Here is a tiny trained network, its code and every weight. The questions are about switching its units off for an input and a target symbol, where a switched-off unit gives its printed mean instead of its output.

import numpy as np


def w(rows, s, z=0):
    codes = np.array(rows[::2]) - 128.0
    scale = np.full(codes.shape[1], s)
    scale[-1] = z or s
    return codes * scale


def norm(h):
    return h / np.sqrt((h * h).mean(-1, keepdims=True) + 1e-5)


def f(y):
    return np.maximum(y, 0)


def softmax(a):
    e = np.exp(a - a.max(-1, keepdims=True))
    return e / e.sum(-1, keepdims=True)


def log_softmax(a):
    a = a - a.max(-1, keepdims=True)
    return a - np.log(np.exp(a).sum(-1, keepdims=True))


def net(x, mask):
    ids = ['αβγδεθφψ'.index(c) for c in x.split()]
    T = len(ids)
    res = E[ids] + P[:T]
    u = 0
    for l in range(2):
        r = norm(res)
        for j in range(3):
            rows = slice(3 * j, 3 * j + 3)
            q, k, v = (r @ M[l][rows].T for M in (Q, K, V))
            z = softmax(np.where(np.tri(T) > 0, q @ k.T / 3**0.5, -1e9)) @ v
            o = O[l][rows]
            res = res + np.where(mask[u + j], z, o[:, -1]) @ o[:, :-1]
        u += 3
        y = f(norm(res) @ A[l][:, :-1].T + A[l][:, -1])
        res = res + np.where(mask[u : u + 4], y, B[l][:, -1]) @ B[l][:, :-1]
        u += 4
    return log_softmax(norm(res)[-1] @ U[:, :-1].T + U[:, -1])


Q, K, V, O, A, B = {}, {}, {}, {}, {}, {}
E = w([
[156,116,200,127,127,162,99,116,203,103,247,154],'α',
[137,20,102,123,122,174,61,179,126,192,113,153],'β',
[170,102,197,94,127,105,98,183,85,207,129,136],'γ',
[185,79,132,207,73,160,135,150,84,128,87,65],'δ',
[180,76,111,180,127,81,116,127,49,187,186,161],'ε',
[77,180,138,148,84,159,106,205,111,210,156,107],'θ',
[168,173,131,150,159,170,145,173,178,207,104,182],'φ',
[154,151,151,181,100,171,168,144,79,88,134,78],'ψ',
],0.016)
P = w([
[85,157,88,44,157,186,199,162,121,207,254,77],'0',
[135,142,88,183,17,28,112,122,98,81,127,132],'1',
[104,165,127,100,64,122,145,111,92,136,97,84],'2',
[167,165,111,142,72,121,113,115,71,138,103,129],'3',
[161,114,96,119,126,114,81,135,69,162,99,123],'4',
[163,132,105,119,153,100,84,150,47,168,114,142],'5',
[149,123,104,138,172,117,60,162,39,190,100,149],'6',
[190,106,119,133,188,98,81,151,18,189,95,122],'7',
],0.0078)
Q[0] = w([
[115,152,175,76,160,135,173,121,176,160,101,128],'0.h0',
[116,122,157,25,135,171,110,144,131,203,132,97],'0.h0',
[41,111,150,81,111,46,138,7,170,42,129,101],'0.h0',
[106,192,134,186,161,102,206,199,104,145,165,113],'0.h1',
[154,129,217,144,87,124,39,163,188,142,156,151],'0.h1',
[124,95,107,70,143,167,87,138,141,153,85,107],'0.h1',
[171,169,135,118,134,152,161,138,205,178,92,143],'0.h2',
[123,123,169,120,95,138,118,162,107,143,121,81],'0.h2',
[137,160,142,93,254,70,108,116,172,85,120,124],'0.h2',
],0.0071)
K[0] = w([
[77,58,116,172,46,11,112,150,195,99,104,103],'0.h0',
[179,87,74,144,40,94,166,86,190,84,157,172],'0.h0',
[142,188,149,164,72,79,98,129,132,119,44,175],'0.h0',
[178,159,167,184,66,35,147,103,176,125,219,155],'0.h1',
[117,111,79,156,144,161,214,161,35,254,138,120],'0.h1',
[136,101,149,89,147,253,111,110,204,117,145,116],'0.h1',
[209,212,123,169,183,167,94,153,201,167,98,181],'0.h2',
[77,102,160,133,196,33,156,168,111,80,98,164],'0.h2',
[122,164,163,103,159,123,139,191,222,54,131,171],'0.h2',
],0.0052)
V[0] = w([
[78,238,37,81,103,138,108,142,24,140,75,82],'0.h0',
[101,76,163,174,90,117,86,90,76,78,188,109],'0.h0',
[4,52,109,169,106,110,137,69,58,135,25,169],'0.h0',
[216,98,167,67,141,95,162,191,185,81,236,129],'0.h1',
[50,92,73,85,235,188,173,89,78,161,100,96],'0.h1',
[112,134,76,56,183,130,233,121,56,146,96,81],'0.h1',
[78,130,51,139,201,73,207,195,59,168,71,53],'0.h2',
[106,205,95,126,236,135,191,128,246,109,195,238],'0.h2',
[181,157,117,178,102,118,217,224,109,185,69,152],'0.h2',
],0.0043)
O[0] = w([
[50,195,153,155,165,86,151,199,189,176,149,124,89],'0.h0',
[82,106,76,156,53,144,73,140,89,115,121,73,128],'0.h0',
[166,78,126,129,121,133,159,151,114,154,251,152,2],'0.h0',
[106,104,155,145,133,45,166,93,164,58,110,145,149],'0.h1',
[75,199,109,155,132,162,253,87,67,87,166,120,89],'0.h1',
[63,131,116,126,162,154,127,47,126,169,118,94,109],'0.h1',
[96,157,106,17,95,64,234,148,183,53,176,130,139],'0.h2',
[112,68,136,170,135,180,142,122,39,64,180,61,79],'0.h2',
[78,142,52,134,118,52,169,172,148,53,92,120,230],'0.h2',
],0.0057,0.0079)
A[0] = w([
[129,131,155,96,106,142,120,102,249,58,230,144,31],'0.n0',
[156,142,109,104,143,120,121,133,91,142,123,142,192],'0.n1',
[144,168,146,120,117,126,108,146,139,114,129,150,43],'0.n2',
[101,155,125,120,137,117,132,156,121,145,122,114,253],'0.n3',
],0.013,0.002)
B[0] = w([
[3,109,188,242,146,141,156,254,177,226,103,17,226],'0.n0',
[70,128,132,130,91,105,111,129,186,59,96,125,240],'0.n1',
[115,60,99,224,132,63,176,86,140,108,104,148,204],'0.n2',
[216,63,134,123,151,102,80,85,104,90,107,154,254],'0.n3',
],0.0086,0.0062)
Q[1] = w([
[152,59,168,160,165,137,56,140,129,107,109,133],'1.h0',
[223,94,112,144,69,99,48,140,122,80,41,154],'1.h0',
[125,210,152,134,205,201,147,66,116,135,187,117],'1.h0',
[25,94,158,158,140,162,120,150,211,140,179,30],'1.h1',
[45,178,226,154,192,172,176,107,157,174,183,93],'1.h1',
[249,96,90,80,157,122,67,68,26,158,114,170],'1.h1',
[211,127,57,112,64,2,119,162,88,89,68,170],'1.h2',
[120,146,123,83,171,224,174,112,140,154,239,121],'1.h2',
[175,66,189,206,161,180,17,131,100,79,110,104],'1.h2',
],0.0094)
K[1] = w([
[124,146,160,127,141,200,100,93,147,152,164,113],'1.h0',
[176,157,115,30,172,149,161,125,38,189,163,103],'1.h0',
[150,131,133,207,78,126,13,70,118,105,87,217],'1.h0',
[142,135,145,196,72,165,75,97,134,82,23,254],'1.h1',
[47,146,146,203,82,164,43,145,139,25,61,179],'1.h1',
[111,116,160,100,155,88,212,198,149,185,159,52],'1.h1',
[102,172,77,41,138,87,206,216,122,170,132,62],'1.h2',
[76,102,124,253,26,65,45,107,171,144,65,149],'1.h2',
[126,99,194,162,234,193,77,99,139,169,224,100],'1.h2',
],0.007)
V[1] = w([
[60,178,211,152,239,193,133,121,173,67,168,161],'1.h0',
[144,75,140,194,119,131,180,51,186,136,51,114],'1.h0',
[131,64,197,122,74,54,39,104,120,72,113,162],'1.h0',
[70,137,84,168,110,169,118,137,114,129,228,173],'1.h1',
[156,56,124,100,88,203,117,128,124,104,75,139],'1.h1',
[101,169,189,122,195,122,132,254,155,195,132,37],'1.h1',
[138,128,147,67,144,86,130,64,77,94,179,208],'1.h2',
[36,182,120,116,95,99,127,141,94,122,168,18],'1.h2',
[68,69,186,122,171,130,111,111,106,94,183,177],'1.h2',
],0.0078)
O[1] = w([
[154,254,91,104,180,146,128,109,130,223,78,109,148],'1.h0',
[160,113,88,54,98,152,132,87,96,31,101,149,130],'1.h0',
[164,116,101,88,124,43,96,231,180,61,128,80,2],'1.h0',
[120,18,115,146,83,114,157,187,95,174,112,119,108],'1.h1',
[159,113,107,99,145,74,173,76,124,153,123,224,66],'1.h1',
[112,140,159,151,170,105,114,226,206,103,152,156,247],'1.h1',
[163,125,163,147,134,161,75,168,129,144,180,59,75],'1.h2',
[17,104,114,90,127,88,207,67,156,131,157,58,192],'1.h2',
[221,132,85,74,137,91,160,160,125,168,143,81,137],'1.h2',
],0.009,0.0068)
A[1] = w([
[32,125,104,83,115,145,229,11,124,164,109,81,3],'1.n0',
[137,54,118,97,9,141,129,169,62,100,223,2,37],'1.n1',
[199,86,99,135,77,80,159,171,32,177,155,202,96],'1.n2',
[234,234,102,120,141,212,104,59,121,190,125,176,113],'1.n3',
],0.008,0.007)
B[1] = w([
[148,168,44,99,182,114,86,15,191,129,142,16,162],'1.n0',
[108,125,74,94,167,80,129,132,12,117,126,82,234],'1.n1',
[227,76,99,167,86,198,159,72,200,195,128,126,164],'1.n2',
[134,246,160,132,120,212,87,148,12,115,151,161,253],'1.n3',
],0.012,0.0073)
U = w([
[119,148,81,148,187,118,83,2,187,114,142,78,25],'α',
[183,149,113,123,132,116,55,174,207,49,184,103,115],'β',
[127,216,142,140,132,154,125,117,64,129,140,167,250],'γ',
[101,164,57,82,134,60,185,157,144,116,48,183,30],'δ',
[197,83,119,145,101,157,167,98,181,167,134,148,177],'ε',
[68,102,149,119,94,127,129,67,147,20,165,186,183],'θ',
[112,89,64,133,147,84,147,150,40,100,143,90,156],'φ',
[38,117,185,195,154,142,141,169,175,144,159,104,105],'ψ',
],0.0054,0.0015)

Each question gives the input, a string of symbols that net reads in full, and the target symbol t.
The units are the heads (3 rows each of Q, K, V and O) and the neurons (one row each of A and B). Each row of codes is followed by its name. A weight is (code - 128) times the scale printed after its matrix; where a second scale follows, it is the last column's (O, A, B and U).
mask holds one flag per unit, layer by layer, with each layer's heads first. A switched-off unit (its flag False) gives its mean, the last column of its rows in O or B, instead of its output. The means were averaged over made-up inputs and are rounded, as every weight is.
A unit's drop is (log p(t) with every unit on - log p(t) with that unit switched off) / (log p(t) with every unit on - log p(t) with every unit switched off).
The circuit of an input: a set's keep is (log p(t) with only the set's units on - log p(t) with every unit switched off) / (log p(t) with every unit on - log p(t) with every unit switched off). Starting from the 12 units with the biggest drops (on a tie, the unit counted first), units are removed one at a time, each time the one whose removal leaves the highest keep (on an exact tie, the one counted first), for as long as the keep stays at least 0.8.
circuit, biggest first: the units of the circuit, biggest drop first
most important unit: the unit with the biggest drop
top k neurons: the k neurons with the biggest drops, biggest first
k most important neurons of layer l: the k neurons of layer l with the biggest drops, biggest first
heads that matter: for each layer, one digit per head in row order, 1 if its drop is at least 0.15 and else 0, layers parted by /
drop of u: that unit's drop, to one decimal
input θ α δ θ ε φ ε, target ψ: most important unit => 1.h1
input ψ θ α ψ ε δ θ δ, target α: circuit, biggest first => [1.h2; 1.n0]
input θ γ φ γ ψ β φ θ, target ψ: top 2 neurons => [0.n3; 0.n0]
input ψ γ α ε, target α: heads that matter => 010 / 001
input δ α θ ψ φ ψ, target θ: circuit, biggest first => [1.h0; 1.h2]
input α φ φ α θ ε, target δ: circuit, biggest first => [0.n0; 1.h1; 1.h2; 1.h0]
input δ ε α β δ α θ δ, target θ: circuit, biggest first => [1.h0; 1.h2; 0.h2]
input θ θ γ ψ θ γ, target ψ: circuit, biggest first => [1.h1; 1.h0; 0.h0; 0.n0]
input α φ θ δ, target δ: circuit, biggest first => [0.n0; 1.h2; 0.h2]
input α α γ φ ε ε α, target γ: heads that matter => 101 / 010
input α α φ, target δ: circuit, biggest first => [1.h1; 1.h2; 0.n0; 0.h2]
input φ θ ε β, target γ: top 2 neurons => [1.n3; 0.n0]
input δ α θ α β, target θ: heads that matter => 000 / 100
input θ α ψ γ β, target ψ: top 2 neurons => [0.n0; 0.n3]
input ε θ φ, target φ: most important neuron of layer 1 => [1.n1]
input θ ε φ β ψ, target ψ: 2 most important neurons of layer 0 => [0.n0; 0.n3]
input θ γ φ β θ α γ ψ, target ψ: heads that matter => 000 / 110
input α δ β, target δ: heads that matter => 001 / 011
input ε θ φ θ γ φ γ, target φ: top 2 neurons => [1.n1; 0.n0]
input θ α α δ γ α θ θ, target ψ: most important unit => 1.h1
input φ β φ α ε, target γ: drop of 0.n0 => 0.1
input β α φ φ β, target ε: drop of 0.h0 => 0.0
input δ β φ, target θ: drop of 1.h0 => 0.4
input γ φ θ α φ δ φ, target β: drop of 0.n0 => 0.1
input δ ε φ ψ α α φ, target θ: top 2 neurons => [0.n2; 0.n1]
input β θ φ φ ε δ φ, target ε: top 2 neurons => [0.n0; 1.n2]
input φ γ θ ε ε, target γ: most important unit => 1.h0
